Below is a small trained network, with its code and all its weights. Each question gives an input and a class and asks what happens when units are switched off, that is, made to give their printed mean instead of their output.

import numpy as np


def w(rows, s, z=0):
    codes = np.array(rows[::2]) - 128.0
    scale = np.full(codes.shape[1], s)
    scale[-1] = z or s
    return codes * scale


def norm(h):
    return h / np.sqrt((h * h).mean(-1, keepdims=True) + 1e-5)


def f(y):
    return np.maximum(y, 0)


def log_softmax(a):
    a = a - a.max(-1, keepdims=True)
    return a - np.log(np.exp(a).sum(-1, keepdims=True))


def net(x, mask):
    res = np.array(x, float).reshape(1, 7) / 4 @ E
    u = 0
    for l in range(3):
        y = f(norm(res) @ A[l][:, :-1].T + A[l][:, -1])
        res = res + np.where(mask[u : u + 4], y, B[l][:, -1]) @ B[l][:, :-1]
        u += 4
    return log_softmax(norm(res)[-1] @ U[:, :-1].T + U[:, -1])


A, B = {}, {}
E = w([
[136,142,108,139,115,122,131,133,131,115,114],'x0',
[143,140,133,123,122,152,111,128,105,173,106],'x1',
[115,118,133,105,142,90,134,148,121,108,167],'x2',
[50,224,41,143,132,254,104,140,44,118,245],'x3',
[251,69,105,125,225,162,35,180,127,41,130],'x4',
[132,129,115,119,126,129,113,131,125,142,117],'x5',
[93,29,140,51,67,237,134,243,133,70,74],'x6',
],0.0076)
A[0] = w([
[203,85,119,153,141,32,226,63,124,199,104,1],'0.n0',
[142,169,134,92,108,75,135,118,85,165,127,66],'0.n1',
[73,187,146,118,100,97,169,77,93,155,148,73],'0.n2',
[32,102,181,71,65,26,202,108,141,184,2,81],'0.n3',
],0.0064,0.0045)
B[0] = w([
[2,154,151,78,158,150,105,142,47,145,61,200],'0.n0',
[105,98,34,170,110,74,87,124,192,43,149,150],'0.n1',
[105,40,103,168,130,107,117,174,155,180,124,188],'0.n2',
[190,117,40,40,139,193,168,52,96,72,176,255],'0.n3',
],0.0095,0.0071)
A[1] = w([
[123,177,202,148,255,13,84,106,178,137,38,47],'1.n0',
[228,78,172,92,125,126,210,121,150,107,60,38],'1.n1',
[143,100,113,144,142,111,31,145,28,107,141,137],'1.n2',
[156,177,149,218,135,120,160,172,165,79,102,5],'1.n3',
],0.006,0.0022)
B[1] = w([
[160,132,92,56,127,254,200,169,188,73,92,255],'1.n0',
[198,88,135,156,118,142,157,188,78,168,184,235],'1.n1',
[179,181,205,139,106,183,179,47,215,111,102,243],'1.n2',
[194,131,192,146,184,150,208,106,106,144,182,137],'1.n3',
],0.0096,0.0045)
A[2] = w([
[86,168,100,176,119,74,138,90,162,192,157,86],'2.n0',
[177,75,190,147,103,66,81,170,97,128,90,2],'2.n1',
[170,167,94,143,217,80,69,2,88,106,134,39],'2.n2',
[11,113,84,76,113,128,171,150,88,162,79,9],'2.n3',
],0.01,0.0013)
B[2] = w([
[196,93,83,96,158,164,79,176,185,203,140,212],'2.n0',
[93,115,23,248,144,51,23,90,193,228,243,155],'2.n1',
[43,133,200,154,47,30,155,128,89,80,118,229],'2.n2',
[96,180,205,184,120,71,109,121,106,100,101,253],'2.n3',
],0.012,0.0066)
U = w([
[80,187,196,171,70,69,138,112,89,122,113,252],'0',
[200,88,111,41,138,198,166,133,117,82,97,156],'1',
[173,84,62,172,142,108,92,149,171,254,172,2],'2',
],0.014,0.00072)

Each question gives the input, the list of numbers given to net, and the class t.
The units are the neurons (one row each of A and B). Each row of codes is followed by its name. A weight is (code - 128) times the scale printed after its matrix; where a second scale follows, it is the last column's (A, B and U).
mask holds one flag per neuron, layer by layer. A switched-off neuron (its flag False) gives its mean, the last column of its row in B, instead of its output. The means were averaged over made-up inputs and are rounded, as every weight is.
A unit's drop is (log p(t) with every unit on - log p(t) with that unit switched off) / (log p(t) with every unit on - log p(t) with every unit switched off).
The circuit of an input: a set's keep is (log p(t) with only the set's units on - log p(t) with every unit switched off) / (log p(t) with every unit on - log p(t) with every unit switched off). Starting from all 12 units, units are removed one at a time, each time the one whose removal leaves the highest keep (on an exact tie, the one counted first), for as long as the keep stays at least 0.8.
units of the circuit, in order: the units of the circuit, biggest drop first
k most important neurons: the k neurons with the biggest drops, biggest first
drop of u: that unit's drop, to one decimal
input [-1,-3,5,-6,4,6,3], class 2: units of the circuit, in order	2.n1
input [5,-7,-5,7,-7,7,0], class 2: units of the circuit, in order	2.n0; 0.n2
input [1,8,-6,8,8,-4,-1], class 0: units of the circuit, in order	1.n0; 2.n2
input [-4,-6,2,-2,5,-4,8], class 2: 3 most important neurons	2.n1; 0.n3; 1.n0
input [-8,-3,0,8,1,6,-1], class 0: 2 most important neurons	1.n0; 1.n1
input [1,-5,-7,-2,6,6,-8], class 1: 2 most important neurons	1.n0; 0.n3
input [7,8,0,-1,2,-6,-4], class 1: 2 most important neurons	1.n0; 0.n3
input [-2,4,-3,8,8,-5,-2], class 0: units of the circuit, in order	2.n2; 1.n0
input [-6,-8,-4,-7,4,5,1], class 2: 2 most important neurons	2.n1; 1.n1
input [-3,-4,-4,0,6,8,-8], class 1: 2 most important neurons	1.n0; 0.n3
input [-4,-6,-3,4,-1,6,-6], class 2: 2 most important neurons	2.n0; 0.n3
input [2,-2,-3,-1,6,-7,-8], class 1: 2 most important neurons	1.n0; 0.n3
input [-3,5,4,0,-4,-7,2], class 1: 2 most important neurons	0.n3; 0.n0
input [5,0,6,-7,-6,-5,2], class 1: units of the circuit, in order	0.n3
input [-7,6,-7,3,0,-3,8], class 0: 3 most important neurons	0.n3; 2.n3; 1.n0
input [6,3,2,6,-5,-3,-3], class 2: drop of 2.n2	0.0
input [-8,-3,-8,-1,4,-3,8], class 2: drop of 2.n1	0.6
input [-1,-4,5,-4,4,5,-7], class 1: drop of 1.n0	3.9
